Below are the code and all the weights of a small trained network. Each question names an input and a class and asks about switching units off, where a switched-off unit gives its printed mean instead of its output.

import numpy as np


def w(rows, s, z=0):
    codes = np.array(rows[::2]) - 128.0
    scale = np.full(codes.shape[1], s)
    scale[-1] = z or s
    return codes * scale


def norm(h):
    return h / np.sqrt((h * h).mean(-1, keepdims=True) + 1e-5)


def f(y):
    return y / 2 * (1 + np.tanh(0.7978845608 * (y + 0.044715 * y**3)))


def log_softmax(a):
    a = a - a.max(-1, keepdims=True)
    return a - np.log(np.exp(a).sum(-1, keepdims=True))


def net(x, mask):
    res = np.array(x, float).reshape(1, 5) / 4 @ E
    u = 0
    for l in range(3):
        y = f(norm(res) @ A[l][:, :-1].T + A[l][:, -1])
        res = res + np.where(mask[u : u + 12], y, B[l][:, -1]) @ B[l][:, :-1]
        u += 12
    return log_softmax(norm(res)[-1] @ U[:, :-1].T + U[:, -1])


A, B = {}, {}
E = w([
[64,181,141,195,118,159,125,22],'x0',
[162,209,64,123,93,145,211,140],'x1',
[112,82,202,109,136,169,148,218],'x2',
[141,2,140,84,18,184,193,72],'x3',
[102,108,49,178,77,138,62,88],'x4',
],0.011)
A[0] = w([
[122,98,122,124,106,133,99,124,97],'0.n0',
[224,121,70,85,153,90,133,126,2],'0.n1',
[113,213,157,137,193,119,139,109,49],'0.n2',
[110,131,134,144,148,111,84,122,52],'0.n3',
[140,123,152,116,164,118,154,202,70],'0.n4',
[129,151,71,134,110,121,113,116,102],'0.n5',
[109,170,135,143,168,117,81,91,97],'0.n6',
[145,132,137,116,172,119,81,255,51],'0.n7',
[141,157,27,144,82,127,147,98,40],'0.n8',
[149,102,102,132,170,119,177,158,71],'0.n9',
[109,143,119,157,192,110,26,99,7],'0.n10',
[115,147,102,151,114,126,108,173,63],'0.n11',
],0.018,0.0049)
B[0] = w([
[86,129,150,194,100,131,177,113,148],'0.n0',
[20,171,111,94,98,27,149,112,172],'0.n1',
[104,142,187,205,197,130,187,96,223],'0.n2',
[116,133,118,68,121,141,88,121,156],'0.n3',
[224,104,106,93,113,138,150,186,203],'0.n4',
[174,137,177,58,124,218,140,169,175],'0.n5',
[116,195,165,137,118,116,69,90,202],'0.n6',
[174,68,50,116,186,94,112,227,247],'0.n7',
[207,128,39,105,81,150,164,46,216],'0.n8',
[110,144,149,94,100,102,113,145,152],'0.n9',
[103,162,146,83,57,170,4,150,221],'0.n10',
[62,161,101,174,109,212,159,209,151],'0.n11',
],0.021,0.011)
A[1] = w([
[117,176,169,129,105,133,124,102,76],'1.n0',
[88,2,173,209,107,130,97,83,105],'1.n1',
[116,164,174,188,221,123,182,111,88],'1.n2',
[97,167,123,134,164,158,30,127,15],'1.n3',
[156,165,120,135,116,100,124,150,97],'1.n4',
[106,94,108,135,193,98,118,191,61],'1.n5',
[120,172,175,215,226,94,140,82,87],'1.n6',
[99,118,159,100,163,83,83,99,74],'1.n7',
[135,143,130,178,125,123,91,81,1],'1.n8',
[133,153,214,120,116,127,133,189,113],'1.n9',
[134,126,159,112,130,129,49,121,53],'1.n10',
[85,129,183,178,154,136,113,143,170],'1.n11',
],0.017,0.0042)
B[1] = w([
[159,73,77,143,202,77,74,124,199],'1.n0',
[6,50,176,97,183,218,154,145,255],'1.n1',
[148,145,139,238,178,78,155,83,228],'1.n2',
[108,142,147,138,32,105,25,112,250],'1.n3',
[106,73,138,194,115,120,103,130,161],'1.n4',
[219,20,89,22,207,141,86,62,244],'1.n5',
[142,124,184,207,184,124,196,73,239],'1.n6',
[73,67,91,149,24,122,130,135,157],'1.n7',
[185,115,132,78,155,68,99,147,160],'1.n8',
[204,113,138,167,74,122,119,115,201],'1.n9',
[88,158,41,99,110,151,65,125,195],'1.n10',
[139,122,81,85,139,189,148,47,216],'1.n11',
],0.018,0.0068)
A[2] = w([
[107,182,175,151,155,116,144,141,77],'2.n0',
[128,136,164,92,115,81,163,163,73],'2.n1',
[128,180,140,110,139,132,104,140,80],'2.n2',
[116,125,108,84,127,113,111,157,148],'2.n3',
[76,158,138,109,119,64,137,158,5],'2.n4',
[122,159,182,79,102,115,65,123,7],'2.n5',
[114,118,103,143,154,153,126,135,34],'2.n6',
[122,128,124,151,185,104,108,253,11],'2.n7',
[102,196,171,124,94,134,70,176,4],'2.n8',
[173,136,184,135,98,134,150,170,21],'2.n9',
[151,168,112,110,163,170,150,215,196],'2.n10',
[100,181,140,127,140,135,72,120,27],'2.n11',
],0.023,0.0024)
B[2] = w([
[160,155,159,134,145,112,134,96,162],'2.n0',
[96,146,171,142,89,97,110,116,160],'2.n1',
[127,22,106,202,106,123,114,139,163],'2.n2',
[132,135,180,161,153,90,145,84,226],'2.n3',
[57,115,135,137,130,52,117,123,137],'2.n4',
[89,131,53,183,132,157,89,154,230],'2.n5',
[100,187,128,101,131,135,149,146,148],'2.n6',
[201,74,117,3,199,127,104,82,254],'2.n7',
[105,111,97,139,133,160,30,111,231],'2.n8',
[156,149,188,135,93,155,84,137,142],'2.n9',
[110,154,136,181,153,100,147,221,226],'2.n10',
[100,107,115,178,147,153,73,144,221],'2.n11',
],0.025,0.0077)
U = w([
[39,70,176,94,147,223,176,120,140],'0',
[94,134,65,169,131,188,8,117,216],'1',
[142,198,44,154,119,174,179,197,2],'2',
[68,148,131,94,81,16,167,115,115],'3',
[216,78,110,46,219,83,110,201,177],'4',
[171,171,172,227,233,121,149,53,102],'5',
[170,150,225,137,60,147,137,187,75],'6',
[178,157,31,76,45,184,196,34,113],'7',
],0.015,0.0056)

Each question gives the input, the list of numbers given to net, and the class t.
The units are the neurons (one row each of A and B). Each row of codes is followed by its name. A weight is (code - 128) times the scale printed after its matrix; where a second scale follows, it is the last column's (A, B and U).
mask holds one flag per neuron, layer by layer. A switched-off neuron (its flag False) gives its mean, the last column of its row in B, instead of its output. The means were averaged over made-up inputs and are rounded, as every weight is.
A unit's drop is (log p(t) with every unit on - log p(t) with that unit switched off) / (log p(t) with every unit on - log p(t) with every unit switched off).
The circuit of an input: a set's keep is (log p(t) with only the set's units on - log p(t) with every unit switched off) / (log p(t) with every unit on - log p(t) with every unit switched off). Starting from the 12 units with the biggest drops (on a tie, the unit counted first), units are removed one at a time, each time the one whose removal leaves the highest keep (on an exact tie, the one counted first), for as long as the keep stays at least 0.8.
units of the circuit, in order: the units of the circuit, biggest drop first
most important unit: the unit with the biggest drop
top k neurons: the k neurons with the biggest drops, biggest first
drop when u is switched off: that unit's drop, to one decimal
input [5,-6,-7,8,5], class 0: units of the circuit, in order -> [1.n1 0.n0]
input [1,-2,-3,5,4], class 7: most important unit -> 0.n8
input [-1,0,0,5,3], class 0: top 2 neurons -> [1.n1 0.n0]
input [-3,-5,-6,7,6], class 0: units of the circuit, in order -> [1.n1 0.n0]
input [2,-2,0,4,-6], class 6: top 3 neurons -> [0.n10 0.n7 0.n2]
input [3,-1,5,0,1], class 0: top 2 neurons -> [0.n10 0.n7]
input [7,-3,8,6,-7], class 0: top 2 neurons -> [1.n1 0.n2]
input [3,-7,2,4,7], class 0: top 2 neurons -> [1.n1 0.n0]
input [8,-1,3,5,-7], class 0: top 3 neurons -> [0.n2 1.n1 0.n6]
input [-1,7,0,2,-2], class 7: top 2 neurons -> [0.n8 0.n7]
input [-2,0,-2,5,1], class 7: top 2 neurons -> [0.n2 0.n8]
input [7,8,2,5,-5], class 7: top 2 neurons -> [0.n2 0.n7]
input [-3,3,8,6,-2], class 6: top 2 neurons -> [0.n7 2.n9]
input [-5,2,-8,2,-4], class 3: most important unit -> 0.n1
input [-7,7,2,8,-4], class 3: top 3 neurons -> [0.n1 0.n7 0.n5]
input [7,8,1,-6,3], class 5: drop when 2.n3 is switched off -> 0.0
input [-5,6,4,7,0], class 6: drop when 0.n7 is switched off -> 0.8
input [-1,-3,8,-3,5], class 4: drop when 0.n7 is switched off -> 0.4
input [-8,4,-5,4,-6], class 3: drop when 0.n1 is switched off -> 0.3
input [8,-3,2,-5,-8], class 5: units of the circuit, in order -> [0.n2]
input [3,-5,6,8,-6], class 0: top 2 neurons -> [1.n1 0.n7]
